Below is a small trained network, with its code and all its weights. Each question gives an input and a class and asks what happens when units are switched off, that is, made to give their printed mean instead of their output.

import numpy as np


def w(rows, s, z=0):
    codes = np.array(rows[::2]) - 128.0
    scale = np.full(codes.shape[1], s)
    scale[-1] = z or s
    return codes * scale


def norm(h):
    return h / np.sqrt((h * h).mean(-1, keepdims=True) + 1e-5)


def f(y):
    return y / 2 * (1 + np.tanh(0.7978845608 * (y + 0.044715 * y**3)))


def log_softmax(a):
    a = a - a.max(-1, keepdims=True)
    return a - np.log(np.exp(a).sum(-1, keepdims=True))


def net(x, mask):
    res = np.array(x, float).reshape(1, 3) / 4 @ E
    u = 0
    for l in range(4):
        y = f(norm(res) @ A[l][:, :-1].T + A[l][:, -1])
        res = res + np.where(mask[u : u + 8], y, B[l][:, -1]) @ B[l][:, :-1]
        u += 8
    return log_softmax(norm(res)[-1] @ U[:, :-1].T + U[:, -1])


A, B = {}, {}
E = w([
[99,201,181,1,122,215,84,123,237],'x0',
[112,5,192,136,25,220,89,86,57],'x1',
[243,75,77,117,84,192,177,177,211],'x2',
],0.0076)
A[0] = w([
[140,35,157,129,134,91,129,238,157,16],'L0N1',
[88,92,150,82,169,136,84,157,99,124],'L0N2',
[121,169,132,108,110,161,73,59,228,179],'L0N3',
[145,121,93,150,107,195,123,147,243,82],'L0N4',
[109,125,88,38,33,100,91,196,219,39],'L0N5',
[176,107,105,173,198,65,58,21,35,98],'L0N6',
[90,161,139,103,93,135,255,233,147,2],'L0N7',
[115,75,156,152,69,204,96,80,132,183],'L0N8',
],0.0067,0.0021)
B[0] = w([
[176,51,1,82,164,134,124,74,135,136],'L0N1',
[117,117,104,136,180,169,97,150,181,153],'L0N2',
[66,102,185,178,189,158,126,78,123,235],'L0N3',
[210,147,171,190,131,188,93,109,110,209],'L0N4',
[114,69,182,176,189,114,197,146,67,203],'L0N5',
[175,111,191,156,157,147,142,154,70,240],'L0N6',
[112,120,132,127,146,186,149,73,57,142],'L0N7',
[148,131,102,56,106,97,79,226,134,253],'L0N8',
],0.0073,0.005)
A[1] = w([
[136,88,103,140,148,140,218,52,137,30],'L1N1',
[81,125,146,68,109,86,95,123,156,53],'L1N2',
[125,106,121,100,147,125,126,157,151,48],'L1N3',
[136,110,117,109,2,81,115,100,136,57],'L1N4',
[122,184,170,161,193,129,176,100,130,78],'L1N5',
[114,131,131,123,114,6,103,134,45,5],'L1N6',
[105,82,122,130,148,168,147,162,133,37],'L1N7',
[198,105,61,181,85,104,175,116,84,129],'L1N8',
],0.0091,0.0015)
B[1] = w([
[97,207,111,133,142,134,141,162,149,150],'L1N1',
[88,141,110,148,183,188,126,144,148,152],'L1N2',
[120,104,167,212,102,171,174,74,101,125],'L1N3',
[105,185,133,64,135,77,141,102,103,151],'L1N4',
[154,142,97,53,116,61,134,113,99,248],'L1N5',
[255,136,178,86,75,160,114,168,112,234],'L1N6',
[150,129,185,116,111,110,134,97,104,151],'L1N7',
[25,179,101,142,132,139,84,96,169,254],'L1N8',
],0.0077,0.0058)
A[2] = w([
[194,154,142,96,84,175,164,131,138,107],'L2N1',
[47,126,165,131,190,237,84,73,129,135],'L2N2',
[133,150,166,108,158,180,199,106,200,4],'L2N3',
[142,75,82,134,29,125,77,129,135,98],'L2N4',
[140,161,28,131,152,74,209,76,134,148],'L2N5',
[89,233,135,131,140,104,142,85,193,56],'L2N6',
[54,2,5,118,7,129,118,53,149,74],'L2N7',
[95,104,187,78,100,133,110,120,75,117],'L2N8',
],0.007,0.0026)
B[2] = w([
[194,93,162,112,126,117,176,126,69,166],'L2N1',
[119,184,21,116,64,113,116,166,90,255],'L2N2',
[219,112,144,128,136,2,133,173,99,172],'L2N3',
[132,118,154,118,208,102,124,83,100,195],'L2N4',
[83,138,164,151,66,245,148,145,146,215],'L2N5',
[149,10,121,128,105,110,136,96,91,200],'L2N6',
[154,231,114,99,188,7,192,223,38,204],'L2N7',
[62,135,101,247,116,182,136,137,191,224],'L2N8',
],0.0072,0.0046)
A[3] = w([
[151,1,188,153,32,157,100,131,76,150],'L3N1',
[220,140,101,137,166,115,161,105,107,248],'L3N2',
[206,172,173,152,158,103,152,101,169,6],'L3N3',
[111,129,41,219,108,150,179,80,216,63],'L3N4',
[71,163,116,100,205,77,139,57,117,50],'L3N5',
[85,167,75,89,158,14,113,97,174,112],'L3N6',
[204,126,174,109,85,192,125,184,175,198],'L3N7',
[192,144,108,150,112,55,149,159,41,76],'L3N8',
],0.0079,0.0021)
B[3] = w([
[135,68,167,192,154,119,146,45,214,238],'L3N1',
[86,177,70,57,107,192,66,218,163,224],'L3N2',
[66,173,86,79,143,54,146,250,33,164],'L3N3',
[37,113,188,165,30,191,31,82,134,157],'L3N4',
[218,63,193,210,116,154,141,82,171,173],'L3N5',
[176,2,189,182,112,107,149,77,98,184],'L3N6',
[130,109,127,156,156,33,147,55,79,208],'L3N7',
[137,127,85,25,145,120,185,129,180,254],'L3N8',
],0.0082,0.0071)
U = w([
[179,210,74,27,149,82,208,240,97,75],'0',
[169,42,226,193,144,120,139,18,136,254],'1',
[3,186,90,165,23,216,76,162,146,48],'2',
],0.013,0.00047)

Each question gives the input, the list of numbers given to net, and the class t.
The units are the neurons (one row each of A and B). Each row of codes is followed by its name. A weight is (code - 128) times the scale printed after its matrix; where a second scale follows, it is the last column's (A, B and U).
mask holds one flag per neuron, layer by layer. A switched-off neuron (its flag False) gives its mean, the last column of its row in B, instead of its output. The means were averaged over made-up inputs and are rounded, as every weight is.
A unit's drop is (log p(t) with every unit on - log p(t) with that unit switched off) / (log p(t) with every unit on - log p(t) with every unit switched off).
The circuit of an input: a set's keep is (log p(t) with only the set's units on - log p(t) with every unit switched off) / (log p(t) with every unit on - log p(t) with every unit switched off). Starting from the 12 units with the biggest drops (on a tie, the unit counted first), units are removed one at a time, each time the one whose removal leaves the highest keep (on an exact tie, the one counted first), for as long as the keep stays at least 0.8.
units of the circuit, in order: the units of the circuit, biggest drop first
most important unit: the unit with the biggest drop
k most important neurons: the k neurons with the biggest drops, biggest first
k most important neurons of layer l: the k neurons of layer l with the biggest drops, biggest first
drop of u: that unit's drop, to one decimal
input [8,1,4], class 1: units of the circuit, in order	L3N7
input [2,0,-2], class 1: 2 most important neurons	L3N6, L2N5
input [0,0,-3], class 0: 3 most important neurons	L0N3, L0N8, L2N5
input [-3,-7,1], class 2: 3 most important neurons	L2N5, L0N8, L3N4
input [-8,0,0], class 0: 2 most important neurons of layer 2	L2N8, L2N6
input [-7,1,4], class 0: 2 most important neurons of layer 2	L2N7, L2N8
input [-5,0,0], class 0: 3 most important neurons	L1N6, L0N6, L2N5
input [0,0,5], class 2: 2 most important neurons	L1N8, L1N6
input [1,1,-8], class 2: 2 most important neurons	L0N2, L2N8
input [-1,8,2], class 0: 2 most important neurons	L2N7, L1N6
input [1,-5,0], class 1: 2 most important neurons	L1N6, L0N6
input [-1,-1,8], class 2: 2 most important neurons	L1N8, L3N4
input [1,5,-5], class 2: 4 most important neurons	L0N2, L1N2, L0N5, L2N2
input [-3,4,7], class 0: most important unit	L2N7
input [-5,3,1], class 0: 2 most important neurons of layer 0	L0N1, L0N5
input [-5,6,8], class 0: drop of L2N7	1.6
input [-3,5,3], class 0: drop of L2N7	1.9
input [-2,4,7], class 0: drop of L2N7	0.3
